Below is a small trained network, with its code and all its weights. Each question gives an input and a target symbol and asks what happens when units are switched off, that is, made to give their printed mean instead of their output.

import numpy as np


def w(rows, s, z=0):
    codes = np.array(rows[::2]) - 128.0
    scale = np.full(codes.shape[1], s)
    scale[-1] = z or s
    return codes * scale


def norm(h):
    return h / np.sqrt((h * h).mean(-1, keepdims=True) + 1e-5)


def f(y):
    return np.maximum(y, 0)


def softmax(a):
    e = np.exp(a - a.max(-1, keepdims=True))
    return e / e.sum(-1, keepdims=True)


def log_softmax(a):
    a = a - a.max(-1, keepdims=True)
    return a - np.log(np.exp(a).sum(-1, keepdims=True))


def net(x, mask):
    ids = ['ΓΘΛΩαβδεζημπστψ'.index(c) for c in x.split()]
    T = len(ids)
    res = E[ids] + P[:T]
    u = 0
    for l in range(2):
        r = norm(res)
        for j in range(2):
            rows = slice(2 * j, 2 * j + 2)
            q, k, v = (r @ M[l][rows].T for M in (Q, K, V))
            z = softmax(np.where(np.tri(T) > 0, q @ k.T / 2**0.5, -1e9)) @ v
            o = O[l][rows]
            res = res + np.where(mask[u + j], z, o[:, -1]) @ o[:, :-1]
        u += 2
        y = f(norm(res) @ A[l][:, :-1].T + A[l][:, -1])
        res = res + np.where(mask[u : u + 12], y, B[l][:, -1]) @ B[l][:, :-1]
        u += 12
    return log_softmax(norm(res)[-1] @ U[:, :-1].T + U[:, -1])


Q, K, V, O, A, B = {}, {}, {}, {}, {}, {}
E = w([
[172,130,65],'Γ',
[49,205,154],'Θ',
[138,198,97],'Λ',
[45,83,147],'Ω',
[242,69,113],'α',
[72,158,126],'β',
[140,189,104],'δ',
[59,204,143],'ε',
[162,155,51],'ζ',
[140,173,168],'η',
[193,94,184],'μ',
[95,55,169],'π',
[144,142,121],'σ',
[48,168,49],'τ',
[149,81,8],'ψ',
],0.017)
P = w([
[141,65,128],'0',
[148,170,119],'1',
[230,182,131],'2',
[66,85,124],'3',
[150,168,116],'4',
[230,180,135],'5',
[69,88,120],'6',
[149,169,114],'7',
[221,182,141],'8',
[20,1,53],'9',
[149,166,119],'10',
],0.0092)
Q[0] = w([
[109,124,2],'0.h0',
[101,35,166],'0.h0',
[168,126,151],'0.h1',
[89,181,63],'0.h1',
],0.0092)
K[0] = w([
[2,113,133],'0.h0',
[12,89,170],'0.h0',
[153,168,105],'0.h1',
[99,192,135],'0.h1',
],0.008)
V[0] = w([
[198,146,148],'0.h0',
[68,130,210],'0.h0',
[2,143,40],'0.h1',
[104,184,167],'0.h1',
],0.0061)
O[0] = w([
[210,132,70,212],'0.h0',
[65,89,226,1],'0.h0',
[183,169,1,36],'0.h1',
[135,41,252,149],'0.h1',
],0.0043,0.00087)
A[0] = w([
[70,91,74,144],'0.n0',
[153,118,153,136],'0.n1',
[149,191,165,155],'0.n2',
[171,8,190,214],'0.n3',
[122,57,133,3],'0.n4',
[81,109,151,155],'0.n5',
[156,151,176,94],'0.n6',
[89,9,119,11],'0.n7',
[159,166,182,92],'0.n8',
[83,187,200,97],'0.n9',
[60,102,138,36],'0.n10',
[192,163,204,78],'0.n11',
],0.013,0.0037)
B[0] = w([
[152,67,196,187],'0.n0',
[89,135,165,160],'0.n1',
[214,186,111,203],'0.n2',
[15,95,126,253],'0.n3',
[115,212,107,149],'0.n4',
[55,83,109,174],'0.n5',
[167,101,85,162],'0.n6',
[38,206,2,184],'0.n7',
[232,136,125,174],'0.n8',
[226,141,111,199],'0.n9',
[158,52,117,165],'0.n10',
[244,180,103,200],'0.n11',
],0.0065,0.0067)
Q[1] = w([
[57,4,96],'1.h0',
[162,98,80],'1.h0',
[149,191,178],'1.h1',
[162,156,129],'1.h1',
],0.015)
K[1] = w([
[146,23,255],'1.h0',
[140,76,75],'1.h0',
[142,150,235],'1.h1',
[146,215,82],'1.h1',
],0.0097)
V[1] = w([
[125,170,24],'1.h0',
[175,1,61],'1.h0',
[145,125,81],'1.h1',
[109,166,238],'1.h1',
],0.0069)
O[1] = w([
[148,87,116,234],'1.h0',
[135,3,104,221],'1.h0',
[62,64,155,189],'1.h1',
[87,144,1,3],'1.h1',
],0.006,0.0029)
A[1] = w([
[159,170,38,83],'1.n0',
[142,212,228,118],'1.n1',
[179,55,217,149],'1.n2',
[150,214,250,124],'1.n3',
[108,151,61,157],'1.n4',
[230,120,194,117],'1.n5',
[166,89,115,60],'1.n6',
[65,169,209,210],'1.n7',
[70,138,51,93],'1.n8',
[132,134,64,94],'1.n9',
[39,156,72,91],'1.n10',
[151,50,77,1],'1.n11',
],0.011,0.0065)
B[1] = w([
[88,17,96,198],'1.n0',
[66,85,97,187],'1.n1',
[13,199,109,219],'1.n2',
[73,2,100,195],'1.n3',
[67,180,185,187],'1.n4',
[141,200,186,253],'1.n5',
[96,134,163,155],'1.n6',
[130,78,93,196],'1.n7',
[246,243,194,172],'1.n8',
[76,104,242,146],'1.n9',
[148,202,181,185],'1.n10',
[124,63,180,159],'1.n11',
],0.0067,0.0055)
U = w([
[149,61,100,61],'Γ',
[77,171,48,56],'Θ',
[86,211,102,74],'Λ',
[96,115,153,59],'Ω',
[158,70,251,64],'α',
[108,115,71,82],'β',
[114,158,87,91],'δ',
[92,180,56,177],'ε',
[153,84,26,95],'ζ',
[152,154,136,208],'η',
[130,167,203,80],'μ',
[93,166,159,254],'π',
[148,122,115,145],'σ',
[94,228,179,123],'τ',
[143,59,106,208],'ψ',
],0.021,0.0074)

Each question gives the input, a string of symbols that net reads in full, and the target symbol t.
The units are the heads (2 rows each of Q, K, V and O) and the neurons (one row each of A and B). Each row of codes is followed by its name. A weight is (code - 128) times the scale printed after its matrix; where a second scale follows, it is the last column's (O, A, B and U).
mask holds one flag per unit, layer by layer, with each layer's heads first. A switched-off unit (its flag False) gives its mean, the last column of its rows in O or B, instead of its output. The means were averaged over made-up inputs and are rounded, as every weight is.
A unit's drop is (log p(t) with every unit on - log p(t) with that unit switched off) / (log p(t) with every unit on - log p(t) with every unit switched off).
The circuit of an input: a set's keep is (log p(t) with only the set's units on - log p(t) with every unit switched off) / (log p(t) with every unit on - log p(t) with every unit switched off). Starting from the 12 units with the biggest drops (on a tie, the unit counted first), units are removed one at a time, each time the one whose removal leaves the highest keep (on an exact tie, the one counted first), for as long as the keep stays at least 0.8.
circuit, biggest first: the units of the circuit, biggest drop first
most important unit: the unit with the biggest drop
k most important neurons: the k neurons with the biggest drops, biggest first
k most important neurons of layer l: the k neurons of layer l with the biggest drops, biggest first
heads that matter: for each layer, one digit per head in row order, 1 if its drop is at least 0.15 and else 0, layers parted by /
drop of u: that unit's drop, to one decimal
input ε ε σ β μ η σ, target τ: circuit, biggest first	[0.n7, 1.n8]
input ε α Γ δ η Ω β ζ, target ζ: 4 most important neurons	[1.n0, 0.n3, 1.n2, 0.n7]
input α η Ω β α σ Θ, target ψ: 3 most important neurons	[0.n7, 0.n3, 0.n9]
input ε ζ π Θ η Λ Λ, target τ: circuit, biggest first	[1.n8]
input α α Λ ε ζ τ, target τ: circuit, biggest first	[1.n8, 1.n9]
input ζ ε π α η ζ α α, target α: 3 most important neurons of layer 0	[0.n2, 0.n3, 0.n9]
input ε δ ζ ζ, target τ: 2 most important neurons	[0.n7, 0.n10]
input ε τ η ε ψ ε ε π α δ, target τ: heads that matter	10 / 10
input η α α ζ, target π: heads that matter	01 / 01
input α α Λ Θ ζ, target ζ: 3 most important neurons	[1.n0, 1.n2, 0.n3]
input η ψ π τ, target π: 2 most important neurons	[0.n0, 0.n11]
input η Θ ζ ψ, target π: heads that matter	01 / 10
input ζ σ Γ Ω η ε, target η: heads that matter	00 / 00
input ε ε η π α Θ Ω Ω Ω ζ, target τ: most important neuron	[0.n11]
input α α α ζ η α ε, target ψ: 3 most important neurons of layer 0	[0.n7, 0.n3, 0.n9]
input α ζ α Λ α η δ, target ψ: 3 most important neurons	[0.n3, 0.n7, 0.n10]
input α α ε Γ, target ψ: heads that matter	00 / 10
input η α π σ Γ α τ, target π: heads that matter	01 / 00
input ε Θ ψ α, target τ: 2 most important neurons	[0.n7, 0.n3]
input α π ψ η α α π α τ Λ, target ψ: most important neuron	[0.n0]
input η ε η ψ, target π: 2 most important neurons	[0.n7, 0.n0]
input η π α ζ, target π: 2 most important neurons	[1.n2, 0.n3]
input π ψ μ η α ζ Θ α, target α: 2 most important neurons	[0.n3, 1.n5]
input β α α α ψ, target ψ: drop of 1.n4	0.0
input η δ ζ ζ η ζ α η Θ Γ, target π: drop of 1.n5	0.1
input η τ β α, target π: drop of 0.n7	0.2
input Λ η η τ α ζ η ε, target ε: drop of 1.n3	0.3
input η Γ δ α σ ε α ψ η α π, target π: most important unit	0.n7
input α α Θ π π ε δ, target ψ: 2 most important neurons of layer 1	[1.n3, 1.n2]
